Here is a tiny trained network, its code and every weight. The questions are about switching its units off for an input and a target symbol, where a switched-off unit gives its printed mean instead of its output.

import numpy as np


def w(rows, s, z=0):
    codes = np.array(rows[::2]) - 128.0
    scale = np.full(codes.shape[1], s)
    scale[-1] = z or s
    return codes * scale


def f(y):
    return np.maximum(y, 0)


def softmax(a):
    e = np.exp(a - a.max(-1, keepdims=True))
    return e / e.sum(-1, keepdims=True)


def log_softmax(a):
    a = a - a.max(-1, keepdims=True)
    return a - np.log(np.exp(a).sum(-1, keepdims=True))


def net(x, mask):
    ids = ['ΔΘΞαβγεζημπστψω'.index(c) for c in x.split()]
    T = len(ids)
    res = E[ids] + P[:T]
    r = res
    for j in range(3):
        rows = slice(2 * j, 2 * j + 2)
        q, k, v = (r @ M[0][rows].T for M in (Q, K, V))
        z = softmax(np.where(np.tri(T) > 0, q @ k.T / 2**0.5, -1e9)) @ v
        o = O[0][rows]
        res = res + np.where(mask[j], z, o[:, -1]) @ o[:, :-1]
    y = f(res @ A[0][:, :-1].T + A[0][:, -1])
    res = res + np.where(mask[3:19], y, B[0][:, -1]) @ B[0][:, :-1]
    return log_softmax(res[-1] @ U[:, :-1].T + U[:, -1])


Q, K, V, O, A, B = {}, {}, {}, {}, {}, {}
E = w([
[148,151,112,125,103,105,49,108],'Δ',
[174,91,92,98,152,144,56,99],'Θ',
[103,128,139,82,156,158,134,126],'Ξ',
[197,95,171,220,160,159,95,203],'α',
[150,173,126,75,126,131,119,126],'β',
[128,164,219,97,92,122,120,134],'γ',
[155,185,102,86,112,130,100,131],'ε',
[33,38,115,169,135,101,89,99],'ζ',
[180,86,115,82,169,156,151,132],'η',
[182,112,113,146,118,109,95,138],'μ',
[120,158,124,152,173,177,127,190],'π',
[155,160,129,129,112,123,140,151],'σ',
[148,93,147,78,136,135,107,106],'τ',
[123,200,137,180,75,94,102,160],'ψ',
[169,252,139,117,105,139,46,144],'ω',
],0.019)
P = w([
[111,151,81,104,124,54,182,95],'0',
[134,106,61,108,15,192,149,120],'1',
[145,137,72,141,58,210,182,73],'2',
[152,159,102,66,39,107,123,159],'3',
[152,254,133,144,147,103,202,24],'4',
[161,238,141,91,168,38,160,116],'5',
[179,210,108,146,55,248,183,33],'6',
[170,183,132,25,89,79,79,225],'7',
[183,128,112,42,5,220,76,220],'8',
[199,227,161,87,195,76,220,142],'9',
[200,195,157,115,95,226,167,117],'10',
[202,217,172,162,180,207,230,83],'11',
],0.0083)
Q[0] = w([
[135,140,132,162,107,181,152,62],'head 1',
[121,102,118,116,58,184,122,151],'head 1',
[3,27,145,193,116,74,141,115],'head 2',
[57,70,121,165,143,106,123,128],'head 2',
[133,153,145,149,182,94,143,93],'head 3',
[122,123,132,105,159,66,109,180],'head 3',
],0.056)
K[0] = w([
[109,75,102,53,75,118,76,251],'head 1',
[130,145,149,103,217,19,114,155],'head 1',
[104,84,59,151,94,68,121,76],'head 2',
[110,96,85,126,132,99,113,97],'head 2',
[120,99,95,130,25,225,128,132],'head 3',
[144,162,137,190,155,171,164,12],'head 3',
],0.032)
V[0] = w([
[155,117,58,85,115,117,34,49],'head 1',
[40,201,55,126,160,188,102,151],'head 1',
[242,76,104,169,115,74,81,81],'head 2',
[106,68,212,60,121,134,164,77],'head 2',
[142,100,154,5,188,170,199,102],'head 3',
[62,87,182,162,169,156,16,81],'head 3',
],0.022)
O[0] = w([
[126,152,31,93,100,126,41,255,71],'head 1',
[58,96,175,160,40,233,56,101,197],'head 1',
[158,133,154,221,243,206,38,147,12],'head 2',
[116,102,187,91,132,22,32,103,10],'head 2',
[134,233,46,142,117,84,71,36,88],'head 3',
[252,25,32,86,73,171,130,80,26],'head 3',
],0.0099,0.014)
A[0] = w([
[67,183,124,131,202,107,140,47,93],'neuron 1',
[112,130,140,123,204,117,117,58,134],'neuron 2',
[143,162,96,155,140,196,167,154,214],'neuron 3',
[103,193,210,151,118,112,171,163,124],'neuron 4',
[177,182,86,148,172,67,144,95,60],'neuron 5',
[254,186,192,159,93,181,98,149,145],'neuron 6',
[173,110,42,77,129,129,76,156,57],'neuron 7',
[141,132,182,121,91,126,108,115,252],'neuron 8',
[137,102,183,142,104,166,156,81,29],'neuron 9',
[182,103,159,101,176,119,179,84,29],'neuron 10',
[182,55,163,95,124,162,152,100,179],'neuron 11',
[40,56,71,13,204,147,93,82,127],'neuron 12',
[107,180,143,198,109,112,146,47,151],'neuron 13',
[90,125,94,121,36,94,203,125,195],'neuron 14',
[31,14,65,200,214,69,91,99,60],'neuron 15',
[57,104,113,160,93,145,132,94,135],'neuron 16',
],0.0081,0.0036)
B[0] = w([
[161,144,110,173,92,203,186,169,176],'neuron 1',
[76,115,127,184,119,154,153,118,146],'neuron 2',
[208,101,154,87,69,32,63,58,219],'neuron 3',
[130,122,21,149,147,129,110,64,250],'neuron 4',
[25,42,180,103,98,158,155,211,154],'neuron 5',
[85,113,144,111,99,161,206,122,163],'neuron 6',
[96,184,207,184,202,108,125,101,150],'neuron 7',
[88,124,176,125,129,99,171,169,174],'neuron 8',
[108,119,120,136,168,117,29,172,203],'neuron 9',
[151,110,127,110,66,2,9,121,156],'neuron 10',
[102,214,75,187,118,169,145,153,166],'neuron 11',
[136,113,172,136,63,128,139,94,133],'neuron 12',
[165,156,174,67,158,164,144,178,216],'neuron 13',
[143,77,125,136,215,131,97,140,254],'neuron 14',
[163,38,95,40,53,170,96,110,132],'neuron 15',
[168,135,124,64,152,58,130,82,193],'neuron 16',
],0.01,0.033)
U = w([
[59,68,76,189,182,144,133,158,55],'Δ',
[169,134,137,217,115,146,137,139,236],'Θ',
[143,84,152,117,116,89,253,134,119],'Ξ',
[137,102,88,189,119,72,118,112,104],'α',
[179,183,119,81,52,115,141,118,115],'β',
[159,114,40,76,213,135,121,179,214],'γ',
[67,138,45,146,109,125,79,122,86],'ε',
[64,158,152,152,135,60,157,143,174],'ζ',
[113,181,72,135,107,122,111,130,101],'η',
[95,175,86,205,182,101,194,90,110],'μ',
[147,185,118,166,183,116,104,175,3],'π',
[113,123,154,103,195,146,111,80,125],'σ',
[176,115,141,128,165,132,102,233,3],'τ',
[104,151,90,122,139,155,153,182,65],'ψ',
[91,79,75,116,72,152,102,140,133],'ω',
],0.0039,0.0055)

Each question gives the input, a string of symbols that net reads in full, and the target symbol t.
The units are the heads (2 rows each of Q, K, V and O) and the neurons (one row each of A and B). Each row of codes is followed by its name. A weight is (code - 128) times the scale printed after its matrix; where a second scale follows, it is the last column's (O, A, B and U).
mask holds one flag per unit, heads first, then neurons. A switched-off unit (its flag False) gives its mean, the last column of its rows in O or B, instead of its output. The means were averaged over made-up inputs and are rounded, as every weight is.
A unit's drop is (log p(t) with every unit on - log p(t) with that unit switched off) / (log p(t) with every unit on - log p(t) with every unit switched off).
The circuit of an input: a set's keep is (log p(t) with only the set's units on - log p(t) with every unit switched off) / (log p(t) with every unit on - log p(t) with every unit switched off). Starting from the 12 units with the biggest drops (on a tie, the unit counted first), units are removed one at a time, each time the one whose removal leaves the highest keep (on an exact tie, the one counted first), for as long as the keep stays at least 0.8.
units of the circuit, in order: the units of the circuit, biggest drop first
unit that matters most: the unit with the biggest drop
k most important neurons: the k neurons with the biggest drops, biggest first
heads that matter: for each layer, one digit per head in row order, 1 if its drop is at least 0.15 and else 0, layers parted by /
input Ξ π π ω π ω π Δ γ σ, target ζ: unit that matters most : head 2
input σ Θ μ, target μ: heads that matter : 001
input α π τ, target α: heads that matter : 101
input Θ γ ω π ω, target Ξ: units of the circuit, in order : head 1; neuron 5; neuron 9
input β ω π π α ψ, target Θ: units of the circuit, in order : head 2; neuron 14
input ζ ψ γ π π π γ Δ, target ζ: units of the circuit, in order : head 2; neuron 8
input π π μ, target σ: heads that matter : 100
input α π π σ, target α: heads that matter : 101
input α ω σ Δ π ω σ π π σ, target μ: units of the circuit, in order : head 3; neuron 4
input π π ε, target σ: heads that matter : 100
input β γ π γ η, target Ξ: units of the circuit, in order : neuron 9; head 1
input Δ Ξ ε Δ Ξ π, target ε: units of the circuit, in order : head 1; neuron 13
input π π Δ γ, target ζ: 3 most important neurons : neuron 8; neuron 14; neuron 3
input γ π γ σ τ μ Δ Ξ π π, target τ: 3 most important neurons : neuron 4; neuron 7; neuron 16
input ψ π μ, target Δ: heads that matter : 001
input π π Δ σ α α Δ β, target α: unit that matters most : head 1
input π Ξ μ π γ γ α α Δ, target Ξ: units of the circuit, in order : head 1; neuron 9
input π α τ Δ μ, target α: heads that matter : 101
input π π α, target Θ: units of the circuit, in order : head 2; neuron 14
input σ σ π ζ π π π γ σ π π, target Ξ: units of the circuit, in order : head 1; head 2
input γ α Ξ γ γ π, target β: units of the circuit, in order : head 3; neuron 9; neuron 4
